Small tables with named rows and columns. After each table, cells are looked up by row and column.

Table Guz
         Fanefum  Vigig   Tid  Vulas   Pas  Gikamag  Zapapoz
Butila      36.4   41.9  56.0   86.9  61.0     29.6     23.4
Relor       87.4   52.1  26.0    2.0  23.0     24.4     19.9
Podubuz     22.5   21.1  19.8   22.9  22.8     32.7     71.5
Lukop       23.5   19.0  22.6   22.7  36.0     76.8     84.3
Feniri      34.2   74.2  88.5   34.8  26.3     25.7     19.6
Dor         30.1   31.3  28.3   61.6  91.7     56.3     26.8
Pezu        35.4   38.3  43.4   82.5  77.1     37.8     23.7

Pas of Pezu = 77.1
Vulas of Feniri = 34.8
Vigig of Dor = 31.3
Gikamag of Podubuz = 32.7
Tid of Podubuz = 19.8
Fanefum of Butila = 36.4
Gikamag of Feniri = 25.7
Vigig of Podubuz = 21.1
Pas of Podubuz = 22.8
Vigig of Butila = 41.9
Pas of Lukop = 36.0
Gikamag of Pezu = 37.8
Tid of Relor = 26.0
Zapapoz of Butila = 23.4
Pas of Feniri = 26.3
Zapapoz of Dor = 26.8
Vigig of Feniri = 74.2
Zapapoz of Pezu = 23.7
Fanefum of Relor = 87.4
Fanefum of Lukop = 23.5

Buboti:
	Rir	Nitim	Tem	Zud	Vodo	Vov	Gomito	Gafa	Favug	Pavirav
Lolo	3920	4305	6836	5555	4638	3820	3948	4708	5463	3725
Rateruk	5247	4012	4307	5556	4649	3203	2953	5447	6765	3183
Rem	3665	3203	3322	2942	5296	4245	5527	5258	4583	5394
Zefo	3921	3505	4055	6429	7497	4945	4271	4318	3263	4666
Sima	2919	3787	3189	4044	4124	5766	3976	4276	3835	3684
Sov	4798	4236	4398	4818	4384	3622	3762	4590	5038	3845
Rasum	1606	6741	3991	5671	1975	4641	5123	3806	2276	4103
Dol	2455	4437	7241	6151	4485	4436	3185	3514	3709	4955
Bupu	4382	2457	3959	5142	3327	5910	3154	3488	2628	3827
Pili	6639	4399	4047	5509	4003	5635	3940	5018	2423	3065
Kuziko	3743	4621	910	3149	2178	3077	4871	5909	6115	4172
Pora	4325	3275	3743	4322	3610	4009	2903	3416	3463	4670
Zavose	7962	7286	4086	3568	6432	3453	4980	2883	3829	2015
Demonud	2787	5647	5998	5787	4097	4646	3928	3881	4376	2791

Tem of Kuziko: 910
Zud of Demonud: 5787
Pavirav of Demonud: 2791
Nitim of Bupu: 2457
Zud of Sov: 4818
Gafa of Zefo: 4318
Vov of Zavose: 3453
Vov of Demonud: 4646
Rir of Pora: 4325
Vov of Pora: 4009
Gomito of Lolo: 3948
Row with the largest Rir: Zavose

Muzul:
	Mulomeg	Turizo	Vif
Robika	9268	6787	8396
Kem	8256	5964	7721
Zim	4073	6221	6145
Nem	7481	5800	6631
Ronot	1908	4864	4107
Vosufa	5215	4629	4300
Gof	898	4455	2874

What is the Vif of Robika in Muzul?
8396
What is the Mulomeg of Zim in Muzul?
4073
What is the Turizo of Nem in Muzul?
5800
What is the Vif of Zim in Muzul?
6145
What is the Turizo of Robika in Muzul?
6787
What is the Mulomeg of Nem in Muzul?
7481
What is the Vif of Kem in Muzul?
7721
What is the Vif of Nem in Muzul?
6631
What is the Turizo of Zim in Muzul?
6221
What is the Vif of Vosufa in Muzul?
4300
What is the Mulomeg of Robika in Muzul?
9268
What is the Turizo of Vosufa in Muzul?
4629
What is the Mulomeg of Vosufa in Muzul?
5215
What is the Turizo of Kem in Muzul?
5964
What is the Mulomeg of Gof in Muzul?
898
What is the Vif of Gof in Muzul?
2874
What is the Vif of Ronot in Muzul?
4107
What is the Mulomeg of Kem in Muzul?
8256

Dekamig.tsv
	Tezifim	Meb
Pogug	163	104
Tukot	160	145
Ded	165	150
Dov	79	136
Leneb	189	86
Nevu	69	165
Fipiz	100	154
Fele	203	110
Repu	153	142
Mugum	109	93
Luv	110	136
Big	39	154
Fomuvi	19	145
Bosev	93	47

Tezifim of Repu: 153
Tezifim of Luv: 110
Meb of Nevu: 165
Tezifim of Tukot: 160
Tezifim of Nevu: 69
Tezifim of Mugum: 109
Meb of Pogug: 104
Meb of Fele: 110
Tezifim of Fomuvi: 19
Meb of Leneb: 86
Meb of Tukot: 145
Tezifim of Fele: 203
Meb of Fomuvi: 145
Tezifim of Dov: 79

Bosopef
|  | Giz | Kolira | Fel |
|---|---|---|---|
| Bosiz | 228 | 78 | 208 |
| Nub | 177 | 102 | 188 |
| Kifosa | 27 | 197 | 127 |
| Kubolag | 7 | 124 | 129 |
| Taf | 101 | 245 | 62 |
| Zefis | 208 | 96 | 220 |
| Nozofam | 6 | 126 | 139 |
| Lozito | 183 | 91 | 176 |

Kifosa, Giz -> 27
Taf, Giz -> 101
Kubolag, Giz -> 7
Nozofam, Fel -> 139
Zefis, Fel -> 220
Bosiz, Fel -> 208
Taf, Fel -> 62

Resonif =
	Nug	Redufeg	Kir	Kuf	Savife
Puf	59	129	51	139	129
Vetazas	199	102	131	37	142
Suga	108	59	161	82	89
Limefut	116	168	122	36	110
Bibelip	138	75	100	101	99
Bevose	55	68	135	79	104
Rol	80	153	139	74	78
Levo	123	47	64	159	93
Gupam	93	102	130	128	82

What is the Kir of Bevose in Resonif?
135
What is the Kir of Rol in Resonif?
139
What is the Kuf of Rol in Resonif?
74
What is the Redufeg of Levo in Resonif?
47
What is the Redufeg of Bibelip in Resonif?
75
What is the Redufeg of Puf in Resonif?
129
What is the Kuf of Suga in Resonif?
82
What is the Redufeg of Gupam in Resonif?
102
What is the Savife of Bevose in Resonif?
104
Row with the largest Kuf: Levo

Vefozif =
         Danupi   Muga  Vurezot
Sufit      -945  -2734    -8172
Zup       -2611   -547    -4457
Lor       -5174  -3715     -346
Vuz       -8519  -9497    -1408
Gez       -3242  -3636     1148
Sir        2606    326    -2265
Rupalim   -2454  -3021    -7414
Biku      -1894  -1934    -3399
Redimi    -3528  -2621     -375
Retebo     -356  -1239    -2239
Boset     -8756    311     4217
Bekor     -5831  -5277     6157

Vurezot of Retebo: -2239
Muga of Lor: -3715
Danupi of Boset: -8756
Danupi of Redimi: -3528
Muga of Sufit: -2734
Vurezot of Zup: -4457
Muga of Redimi: -2621
Danupi of Biku: -1894
Vurezot of Lor: -346
Danupi of Zup: -2611
Danupi of Lor: -5174
Danupi of Sir: 2606
Muga of Zup: -547
Vurezot of Biku: -3399

Maz =
,Rop,Tobu,Riv,Rozib,Kuvuri,Bok
Zizu,9.140,5.063,9.463,5.923,4.328,3.391
Pomag,6.907,5.642,3.507,4.496,6.864,9.666
Todo,6.495,5.223,6.561,6.478,5.384,6.017
Lov,3.975,7.956,6.695,7.789,5.845,6.860
Mogi,5.446,8.195,6.416,7.126,6.662,6.352
Vopud,6.322,6.324,5.113,5.291,6.600,7.743
Lok,8.143,7.665,2.342,6.843,9.421,7.616

What is the Riv of Mogi in Maz?
6.416
What is the Rop of Vopud in Maz?
6.322
What is the Bok of Lok in Maz?
7.616
What is the Tobu of Todo in Maz?
5.223
What is the Kuvuri of Pomag in Maz?
6.864
What is the Bok of Todo in Maz?
6.017
What is the Riv of Lov in Maz?
6.695
What is the Tobu of Vopud in Maz?
6.324
What is the Rozib of Pomag in Maz?
4.496
What is the Tobu of Lov in Maz?
7.956
What is the Kuvuri of Vopud in Maz?
6.600
What is the Bok of Vopud in Maz?
7.743
Row with the largest Bok: Pomag

Table Zike
,Vot,Rumo,Goni,Mubu,Mav,Vevus
Dadere,0.50,0.56,0.62,0.60,0.67,0.40
Naluf,0.21,0.35,0.48,0.84,0.54,0.62
Zorarib,0.39,0.46,0.53,0.66,0.58,0.51
Gopepud,0.65,0.57,0.50,0.30,0.46,0.42
Tiketu,0.43,0.57,0.71,0.78,0.83,0.37
Kema,0.56,0.55,0.54,0.45,0.55,0.43

Mubu of Gopepud: 0.30
Vevus of Gopepud: 0.42
Mubu of Kema: 0.45
Mubu of Tiketu: 0.78
Vot of Dadere: 0.50
Vevus of Dadere: 0.40
Rumo of Dadere: 0.56
Mav of Naluf: 0.54
Goni of Zorarib: 0.53
Mav of Dadere: 0.67
Goni of Gopepud: 0.50

Kun
        Tev  Losa  Ponit  Vanof
Talad   -76    31      9     38
Tir     -69    25      0     28
Nabo    -66    53     25     53
Mebova  -70    57     38     71

Losa of Tir: 25
Tev of Nabo: -66
Vanof of Talad: 38
Vanof of Mebova: 71
Ponit of Mebova: 38
Losa of Nabo: 53
Tev of Mebova: -70
Vanof of Tir: 28
Tev of Talad: -76
Ponit of Talad: 9
Vanof of Nabo: 53
Ponit of Nabo: 25
Losa of Talad: 31
Ponit of Tir: 0
Losa of Mebova: 57
Tev of Tir: -69
Which row has the largest Vanof? Mebova

Kufov =
fields: Suzosef, Gaz, Tomig, Betofi, Savim, Tuf, Nul, Tivag, Lezif, Gelob
Duk: [577, 428, 675, 451, 632, 447, 574, 687, 578, 394]
Lisas: [504, 410, 406, 435, 529, 425, 562, 418, 377, 461]
Finabit: [549, 200, 714, 728, 331, 275, 513, 523, 172, 491]
Vavav: [513, 337, 388, 429, 617, 516, 382, 394, 689, 832]
Vif: [486, 630, 448, 592, 466, 446, 544, 605, 625, 425]
Fezeneb: [447, 399, 487, 443, 305, 717, 340, 633, 384, 548]
Fareran: [462, 691, 668, 553, 560, 673, 573, 597, 569, 373]

Tivag of Duk = 687
Nul of Lisas = 562
Lezif of Finabit = 172
Lezif of Lisas = 377
Betofi of Lisas = 435
Savim of Vavav = 617
Tuf of Finabit = 275

Pizo:
	Gim	Ras	Vod	Nupup	Mav	Peles	Togopa	Vusim
Dab	95	95	68	88	140	78	100	77
Zan	104	116	96	60	135	165	150	86
Nosi	121	105	87	106	76	74	173	135
Liru	132	114	98	91	122	90	70	123
Bazemi	74	126	94	89	122	194	84	85
Vig	81	96	126	133	105	116	100	46
Zuramiv	142	141	55	106	106	203	116	153
Ved	173	100	88	105	97	50	136	189
Kelab	73	108	170	133	102	113	78	73

Kelab, Ras => 108
Zuramiv, Nupup => 106
Bazemi, Nupup => 89
Dab, Peles => 78
Zan, Nupup => 60
Ved, Ras => 100
Ved, Gim => 173
Kelab, Vusim => 73
Zan, Togopa => 150
Vig, Nupup => 133
Zuramiv, Togopa => 116
Which row has the largest Gim? Ved

